Here is a tiny trained network, its code and every weight. The questions are about switching its units off for an input and a class, where a switched-off unit gives its printed mean instead of its output.

import numpy as np


def w(rows, s, z=0):
    codes = np.array(rows[::2]) - 128.0
    scale = np.full(codes.shape[1], s)
    scale[-1] = z or s
    return codes * scale


def norm(h):
    return h / np.sqrt((h * h).mean(-1, keepdims=True) + 1e-5)


def f(y):
    return y / 2 * (1 + np.tanh(0.7978845608 * (y + 0.044715 * y**3)))


def log_softmax(a):
    a = a - a.max(-1, keepdims=True)
    return a - np.log(np.exp(a).sum(-1, keepdims=True))


def net(x, mask):
    res = np.array(x, float).reshape(1, 8) / 4 @ E
    u = 0
    for l in range(3):
        y = f(norm(res) @ A[l][:, :-1].T + A[l][:, -1])
        res = res + np.where(mask[u : u + 5], y, B[l][:, -1]) @ B[l][:, :-1]
        u += 5
    return log_softmax(norm(res)[-1] @ U[:, :-1].T + U[:, -1])


A, B = {}, {}
E = w([
[129,182,87,51,188,126,115,127,192],'x0',
[178,114,104,96,192,135,121,180,97],'x1',
[149,253,175,76,145,130,218,149,100],'x2',
[96,224,125,147,138,114,57,72,39],'x3',
[133,158,63,112,68,177,171,136,75],'x4',
[129,128,194,201,77,103,149,139,103],'x5',
[87,173,112,100,82,179,27,201,148],'x6',
[243,199,96,149,179,156,123,216,179],'x7',
],0.0071)
A[0] = w([
[113,58,137,119,232,71,71,95,83,15],'L0N1',
[171,17,244,118,143,134,240,12,85,19],'L0N2',
[244,70,46,167,179,154,169,108,96,47],'L0N3',
[219,91,183,175,106,91,149,163,3,1],'L0N4',
[167,113,105,151,132,115,167,154,57,88],'L0N5',
],0.0049,0.005)
B[0] = w([
[118,144,203,114,136,161,202,96,135,129],'L0N1',
[105,190,89,237,147,137,19,124,173,250],'L0N2',
[241,66,2,79,214,9,67,39,167,163],'L0N3',
[196,138,56,77,140,174,230,98,181,129],'L0N4',
[122,114,71,148,113,99,194,141,120,124],'L0N5',
],0.0064,0.0019)
A[1] = w([
[152,105,124,24,165,119,153,123,150,68],'L1N1',
[22,45,76,124,54,152,110,62,101,99],'L1N2',
[68,128,110,2,136,127,103,138,209,141],'L1N3',
[135,137,91,147,138,161,42,153,195,2],'L1N4',
[141,7,125,135,130,143,147,159,227,69],'L1N5',
],0.0088,0.0043)
B[1] = w([
[138,75,79,218,110,131,189,122,40,174],'L1N1',
[126,108,177,73,60,242,191,92,156,255],'L1N2',
[210,113,83,109,229,171,149,126,130,240],'L1N3',
[151,138,144,175,124,81,63,170,54,166],'L1N4',
[93,209,125,215,155,33,2,201,227,225],'L1N5',
],0.0091,0.0053)
A[2] = w([
[183,92,82,155,172,142,192,94,165,184],'L2N1',
[104,67,115,130,2,114,86,97,151,10],'L2N2',
[121,180,79,72,136,192,41,188,97,78],'L2N3',
[146,198,149,119,54,173,186,223,151,107],'L2N4',
[185,95,147,215,76,85,41,145,161,253],'L2N5',
],0.0089,0.0034)
B[2] = w([
[191,98,117,110,203,205,134,118,129,222],'L2N1',
[147,70,104,171,50,172,134,164,26,165],'L2N2',
[122,143,108,132,190,70,2,156,239,207],'L2N3',
[62,33,154,91,101,205,126,86,125,216],'L2N4',
[82,142,68,134,132,122,155,194,61,253],'L2N5',
],0.0092,0.0068)
U = w([
[190,90,103,108,179,183,202,98,110,158],'0',
[182,98,132,92,66,50,131,119,143,1],'1',
[95,145,157,83,137,156,78,95,185,150],'2',
[174,104,142,115,87,74,123,119,135,21],'3',
[83,85,167,134,6,172,159,120,99,163],'4',
[157,135,63,175,179,80,72,193,137,186],'5',
[69,180,191,162,122,57,139,111,111,92],'6',
],0.02,0.0084)

Each question gives the input, the list of numbers given to net, and the class t.
The units are the neurons (one row each of A and B). Each row of codes is followed by its name. A weight is (code - 128) times the scale printed after its matrix; where a second scale follows, it is the last column's (A, B and U).
mask holds one flag per neuron, layer by layer. A switched-off neuron (its flag False) gives its mean, the last column of its row in B, instead of its output. The means were averaged over made-up inputs and are rounded, as every weight is.
A unit's drop is (log p(t) with every unit on - log p(t) with that unit switched off) / (log p(t) with every unit on - log p(t) with every unit switched off).
The circuit of an input: a set's keep is (log p(t) with only the set's units on - log p(t) with every unit switched off) / (log p(t) with every unit on - log p(t) with every unit switched off). Starting from the 12 units with the biggest drops (on a tie, the unit counted first), units are removed one at a time, each time the one whose removal leaves the highest keep (on an exact tie, the one counted first), for as long as the keep stays at least 0.8.
units of the circuit, in order: the units of the circuit, biggest drop first
top k neurons: the k neurons with the biggest drops, biggest first
k most important neurons of layer l: the k neurons of layer l with the biggest drops, biggest first
input [5,-5,3,2,1,-4,2,-2], class 0: top 2 neurons : (L1N3, L1N5)
input [4,-3,-7,-1,8,4,-2,1], class 4: units of the circuit, in order : (L1N2)
input [5,2,8,-5,0,2,6,-2], class 0: top 2 neurons : (L1N3, L1N5)
input [-7,4,3,-7,-1,3,-5,-5], class 5: top 2 neurons : (L1N5, L0N2)
input [-5,5,7,-8,-1,0,1,-3], class 4: 2 most important neurons of layer 1 : (L1N3, L1N4)
input [5,5,-1,1,-1,2,-7,8], class 0: top 4 neurons : (L2N1, L2N3, L1N5, L0N2)
input [6,0,-2,-4,-2,-2,8,-5], class 5: top 2 neurons : (L1N4, L1N5)
input [1,-4,2,-2,-6,-2,-2,-7], class 4: top 3 neurons : (L1N2, L2N3, L0N2)
input [-3,-7,-4,1,-5,-5,2,1], class 4: units of the circuit, in order : (L1N2, L2N2)
input [8,4,3,-7,-5,-1,3,-8], class 0: top 3 neurons : (L1N3, L1N1, L2N1)
input [-7,6,4,-6,3,4,6,7], class 4: top 2 neurons : (L2N4, L1N3)
input [-4,5,5,-4,6,6,7,5], class 4: top 2 neurons : (L2N4, L1N3)
input [-8,-3,-6,4,-1,6,-7,3], class 0: top 2 neurons : (L0N4, L1N5)
input [-4,4,5,-6,-2,0,-1,3], class 5: most important neuron of layer 0 : (L0N3)
input [8,-7,-4,2,-3,-6,2,1], class 5: 2 most important neurons of layer 2 : (L2N3, L2N4)
input [-4,-5,-3,2,1,3,6,4], class 4: top 2 neurons : (L1N5, L1N3)
input [1,-7,3,-4,-3,0,-3,-1], class 6: 2 most important neurons of layer 1 : (L1N3, L1N2)
input [8,4,8,-2,7,8,-2,-3], class 4: top 2 neurons : (L1N3, L2N4)
input [4,-3,7,-8,-3,2,7,-2], class 0: 2 most important neurons of layer 1 : (L1N3, L1N1)
input [-6,3,0,1,5,-6,-7,-7], class 4: units of the circuit, in order : (L1N3)
input [4,3,4,-8,5,8,5,2], class 2: 2 most important neurons of layer 2 : (L2N2, L2N4)
input [6,4,5,5,-7,-6,3,-8], class 0: 3 most important neurons of layer 1 : (L1N3, L1N5, L1N1)
input [-5,-2,6,4,-6,-8,-1,-2], class 6: 2 most important neurons of layer 1 : (L1N2, L1N3)
